Input:
array([[ 27, -25, -28,  30,  27, -31,  30, -28,  29,  27],
       [-24,  29,  29, -30, -23,  26, -26,  27, -29, -29],
       [ 25, -25, -26,  27,  29, -25,  25, -29,  28,  30],
       [ 26, -28, -26,  28,  28, -29,  29, -26,  28,  27],
       [-27,  26,  27, -26, -26,  27, -30,  27, -28, -27],
       [-27,  29,  28, -28, -28,  29, -28,  29, -26, -28],
       [-13,  25,  19, -21, -16,  27, -28,  25, -24, -19],
       [-29,  28,  27, -27, -27,  30, -31,  27, -29, -29],
       [-28,  26,  28, -27, -26,  28, -28,  28, -30, -30]])
Output: -29

Input:
array([[ 28,  27,  24, -25, -24,  28, -28,  28, -28],
       [-28, -29, -26,  26,  23, -28,  28, -27,  27],
       [-28, -29, -25,  25,  25, -30,  27, -27,  28],
       [-28, -27, -25,  24,  26, -28,  27, -28,  28],
       [ 22,  25,  30, -27, -27,  26, -27,  27, -26],
       [-24, -27, -26,  27,  29, -27,  25, -26,  26],
       [-28, -27, -26,  26,  25, -28,  27, -26,  29],
       [ 28,  26,  26, -26, -23,  28, -27,  28, -27],
       [ 29,  27,  24, -25, -25,  27, -28,  27, -29],
       [ 27,  28,  17, -18, -18,  28, -22,  28, -28],
       [ 28,  28,  25, -26, -25,  29, -29,  26, -28]])
Output: -28

Input:
array([[  4,  -8,   7,   8,  -6,  -4,  13,  -2,  -9, -14,  -1,  -8],
       [  4, -19,  15,  -1,  -2, -16,   7,  -5,  -5,   4,   2,   7],
       [ -4,  -7,   6,  10, -15, -11,  10, -21, -13, -11,  -7, -26],
       [-18, -16,  11, -17,  -2, -10,  24,   1, -17,   6,  10,  22],
       [-11,   0,   7,  12, -18, -12,   7, -22,  -8, -10, -10, -20],
       [-10,  -1,   6,  16, -21, -16,   9, -21,  -9, -10, -10, -25],
       [ -1,  -5,   2,   2,  -4,  -2,   3,   1,  -1,  -3,   0,  -4]])
Output: -25

Input:
array([[-26, -27, -26,  26,  24, -28, -23,  29,  26, -28, -26,  29,  23],
       [ 27,  26,  25, -26, -27,  23,  22, -26, -25,  26,  27, -27, -23],
       [-23, -26, -21,  26,  24, -23, -20,  23,  23, -25, -26,  22,  26],
       [ 23,  26,  23, -22, -24,  26,  23, -25, -24,  26,  23, -26, -24],
       [-24, -26, -20,  23,  25, -25, -24,  22,  27, -27, -27,  28,  27],
       [ 28,  25,  28, -29, -27,  26,  27, -29, -27,  27,  27, -25, -27]])
Output: 27

Input:
array([[  3,   1,  -5,   6,  14,  14,  -2,   2,  15,   1],
       [ -3,   5,   7,  -4,  -1,  -1,   3,  -5,  -7,   5],
       [-13,   8,   2,   3,  13,  14,   0, -12,   7,   8],
       [-18,  12,  -1,  12,  24,  27,  -1, -26,   5,  12],
       [  7,  -6,   5, -12, -14, -15,   3,   9,  -8,  -6],
       [ 16,   5,   7, -12, -10,  -9,   3,  21, -13,   5],
       [-13,  12,  -3,   6,  18,  20,  -2, -19,   7,  12]])
Output: 5

Input:
array([[ 22, -25, -25,  20,  10, -14,  -2,  17,   5],
       [ 30,  22,  13,  -6,  15,   3, -26,  10,  -1],
       [  9,  10,  15,  17, -16,  28, -17,   6,  -2],
       [-15, -23,  -9,  35,  26, -30,  -6,  -3,  13],
       [-31, -33,  28, -35, -12,  35,  27,  -1, -32]])
Output: 13

Input:
array([[  6, -33,  13, -32,   8,  24,   3, -20,  -8,  20,  33,   7, -32,
          2,  26],
       [  0,  -1,  18,  26,  17,  28,  16,  19, -27, -11,  28, -24, -24,
          4, -22],
       [-27,  20,  31,  12,  20,   6, -28,  -9,  21,  -9, -14, -13, -28,
        -17,  28],
       [ 23, -32, -23,  -9,  22,  27,  13, -30,  13,   9,   2, -25, -30,
         12,  14],
       [ 23,  -7,  23, -15,  33,   7,  13, -11, -21, -16,  30, -32,  24,
          1, -27],
       [ 31,  -2,  31,  28, -20, -33,  10, -14, -16,   8,  20, -32,  23,
         10,  28],
       [-24,  18, -24, -18,  20, -15,  31,  -4,  18,  32, -26, -28,  25,
         -2,  26],
       [ 14,   0,  -6,   1,   3, -23,   6,  10,  17, -28,   8,  10,  28,
        -19,  21],
       [-14,   0, -25,  27,  -2,  19, -11,  26, -28,   1,  -5,  17,   6,
         -1,  19],
       [  5, -33,   3, -27, -14,  17,   4,  21,  30, -25,  13,  -6, -26,
          1,  27]])
Output: 19
---
[[ 23   6  -3  -1 -18]
 [  5  13  14  23  -5]
 [  9  27  30 -11   2]]	-11

[ 7  1 11 -7 33 15]	1

[ -3  16 -35  33   3 -24 -15]	-24

[[ 10   8 -21   7]
 [ 14   9 -26  10]
 [ 18   9 -30  12]]	-26

[-17  -7  20 -13  15  30]	-13

[  7 -12  17 -28  -3]	-12

[  3 -11  27 -16 -17 -20 -18]	-18
---
array([[ 12.74, -19.85,   2.73,  22.47,   2.10,   8.93],
       [ -0.75,  -0.80,  -1.71,  -0.87,  -1.40,  -2.66],
       [-10.94,   7.04,  -7.48,   1.85,  -2.48,   0.01]]) ==> -1.40

array([[-0.192,  0.019, -0.110, -0.051],
       [-0.193,  0.013, -0.085,  0.115]]) ==> -0.110

array([[ 0.01, -0.15, -0.04, -0.20, -0.09],
       [ 0.11, -0.14, -0.12, -0.14, -0.13]]) ==> -0.20

array([[-13.8, -15.9,  18.3, -18.7],
       [-15.8, -15.4, -14.1, -12.4],
       [-11.9, -12.0, -12.9, -11.0]]) ==> -14.1

array([[ 0.052,  0.190,  0.151,  0.059,  0.130],
       [ 0.067,  0.094,  0.066,  0.111,  0.147],
       [ 0.000,  0.210,  0.231, -0.120, -0.064]]) ==> 0.111

array([[ -1.158, -10.010,  -7.012,  -1.552,  10.867],
       [ 13.771,  -5.096,   0.637,  -5.644,  -6.222],
       [ -0.548,  -0.739, -11.891, -15.099,   8.788]]) ==> -5.644

array([[ 0.17, -0.14, -0.08,  0.08,  0.15],
       [-0.03, -0.02,  0.19,  0.15,  0.04]]) ==> 0.08

array([[ -21.9,   34.7,  -26.6,  -29.9,   45.2],
       [ -32.3,  -35.6,  125.0,  110.0, -114.4]]) ==> -29.9

array([[ -0.5,   2.0,  14.0,  10.6],
       [-15.3,  10.3,  -2.7, -14.6],
       [  6.6,  -3.4,   3.4,   1.7]]) ==> -2.7

array([[-132.6,  134.1,   17.3, -141.2,  -90.7],
       [-108.4,   -5.4,  -31.1, -195.8, -136.4],
       [-121.1,  -82.3,    6.2,  -59.0,  -66.8]]) ==> -195.8
---
[[ -6   3  -8  10  -3  23]
 [-31  -5  -5  13  -1  -2]] ⇒ 10

[[ -8  26 -13 -13   5]
 [ -6 -14   2  -9  -5]
 [  0 -15   6  -6  12]] ⇒ 2

[[ 10  27   5  -6]
 [  3 -21  -1  10]] ⇒ 27

[[-26 -15 -21  18  11]
 [ 10 -13 -21  20   7]
 [  0  -7 -28  28  -7]] ⇒ -21

[[ -5  -5   6  -1   0]
 [  8 -15  14   7  29]
 [-12  17 -14  -2 -19]] ⇒ 14

[[ 12   4  16   4 -27  -1]
 [ 11  -2   0   3  -6  -3]] ⇒ 4

[[ -3  -4   1   9  15  -1]
 [-11  -3   2   4 -12 -31]
 [  4  -1  13  -6  12  -5]] ⇒ 4

[[ -6 -35  -9 -33]
 [-10 -32  -6 -30]] ⇒ -35

[[ 33   9  -2  35 -11  33   6]
 [-12 -16  -3 -19   2 -13 -15]] ⇒ -11
---
[ -9 -11 -13  -1 -31  34]	34
[-30  -9 -24 -11 -36]	-36
[ 23 -23  13 -29]	-29
[-12  13  26  20  22  12  31]	31
[-18  20  29 -19 -14  25]	25
[  9  -7 -13  25  35 -13   8]	8
[ -7  -1  27  28   1  -6 -30]	-30
[-19 -31  -4   6]	6
[-18  21 -10  -3 -14  35   1]	1
---
(-1.404, -1.597, 1.479, -1.525, -0.331) ==> -1.404
(-11.19, 2.57, 10.06, -5.11, 9.19, 3.04) ==> -11.19
(0.9, -0.1, 1.8, 1.1, 0.4, 0.5, -1.4) ==> 0.9
(-2.01, -36.12, 113.17, -73.60, -115.37, -189.35) ==> -2.01
(-137.38, 147.65, -80.19, -35.24, -102.58) ==> -137.38
(11.12, -1.11, -13.62, 5.07) ==> 11.12
